Below is a small trained network, with its code and all its weights. Each question gives an input and a class and asks what happens when units are switched off, that is, made to give their printed mean instead of their output.

import numpy as np


def w(rows, s, z=0):
    codes = np.array(rows[::2]) - 128.0
    scale = np.full(codes.shape[1], s)
    scale[-1] = z or s
    return codes * scale


def norm(h):
    return h / np.sqrt((h * h).mean(-1, keepdims=True) + 1e-5)


def f(y):
    return y / 2 * (1 + np.tanh(0.7978845608 * (y + 0.044715 * y**3)))


def log_softmax(a):
    a = a - a.max(-1, keepdims=True)
    return a - np.log(np.exp(a).sum(-1, keepdims=True))


def net(x, mask):
    res = np.array(x, float).reshape(1, 4) / 4 @ E
    u = 0
    for l in range(2):
        y = f(norm(res) @ A[l][:, :-1].T + A[l][:, -1])
        res = res + np.where(mask[u : u + 4], y, B[l][:, -1]) @ B[l][:, :-1]
        u += 4
    return log_softmax(norm(res)[-1] @ U[:, :-1].T + U[:, -1])


A, B = {}, {}
E = w([
[91,36,49,241,174,58],'x0',
[36,225,83,204,37,60],'x1',
[1,177,158,89,137,228],'x2',
[170,86,133,23,43,167],'x3',
],0.0081)
A[0] = w([
[139,103,94,158,137,140,125],'L0N1',
[165,95,93,125,169,147,92],'L0N2',
[144,120,102,127,10,93,2],'L0N3',
[142,70,195,142,78,76,74],'L0N4',
],0.013,0.0031)
B[0] = w([
[173,125,74,90,242,52,182],'L0N1',
[216,189,187,147,254,15,202],'L0N2',
[184,186,36,159,43,206,254],'L0N3',
[116,141,47,147,151,81,186],'L0N4',
],0.0079,0.0038)
A[1] = w([
[252,158,165,1,187,222,93],'L1N1',
[109,61,145,253,2,27,37],'L1N2',
[133,81,195,128,25,186,10],'L1N3',
[107,149,117,219,165,168,2],'L1N4',
],0.0066,0.0053)
B[1] = w([
[124,99,190,68,56,154,253],'L1N1',
[162,109,185,60,105,111,166],'L1N2',
[153,94,102,157,98,110,122],'L1N3',
[85,157,127,4,107,142,114],'L1N4',
],0.014,0.0047)
U = w([
[172,178,63,171,73,69,13],'0',
[18,201,105,157,131,194,252],'1',
[141,6,29,175,185,21,79],'2',
[203,77,158,72,179,131,98],'3',
[121,66,173,22,47,220,202],'4',
[122,174,34,113,29,214,113],'5',
],0.012,0.0029)

Each question gives the input, the list of numbers given to net, and the class t.
The units are the neurons (one row each of A and B). Each row of codes is followed by its name. A weight is (code - 128) times the scale printed after its matrix; where a second scale follows, it is the last column's (A, B and U).
mask holds one flag per neuron, layer by layer. A switched-off neuron (its flag False) gives its mean, the last column of its row in B, instead of its output. The means were averaged over made-up inputs and are rounded, as every weight is.
A unit's drop is (log p(t) with every unit on - log p(t) with that unit switched off) / (log p(t) with every unit on - log p(t) with every unit switched off).
The circuit of an input: a set's keep is (log p(t) with only the set's units on - log p(t) with every unit switched off) / (log p(t) with every unit on - log p(t) with every unit switched off). Starting from all 8 units, units are removed one at a time, each time the one whose removal leaves the highest keep (on an exact tie, the one counted first), for as long as the keep stays at least 0.8.
circuit, biggest first: the units of the circuit, biggest drop first
top k neurons: the k neurons with the biggest drops, biggest first
top k neurons in layer l: the k neurons of layer l with the biggest drops, biggest first
drop when u is switched off: that unit's drop, to one decimal
input [0,1,3,2], class 1: top 3 neurons	L1N1, L1N2, L0N3
input [-7,0,-5,-6], class 4: circuit, biggest first	L1N1, L0N2
input [-1,3,5,8], class 5: top 2 neurons in layer 1	L1N2, L1N1
input [1,-1,-6,8], class 0: top 2 neurons	L0N4, L0N3
input [-5,1,-5,7], class 5: top neuron in layer 0	L0N3
input [2,-2,2,-1], class 2: top 2 neurons in layer 0	L0N3, L0N1
input [-5,2,-5,2], class 5: drop when L0N2 is switched off	0.1
input [-1,2,-3,4], class 5: drop when L0N3 is switched off	0.4
input [-6,1,-2,-6], class 1: drop when L0N1 is switched off	0.2
input [8,-3,2,8], class 2: drop when L0N1 is switched off	0.0
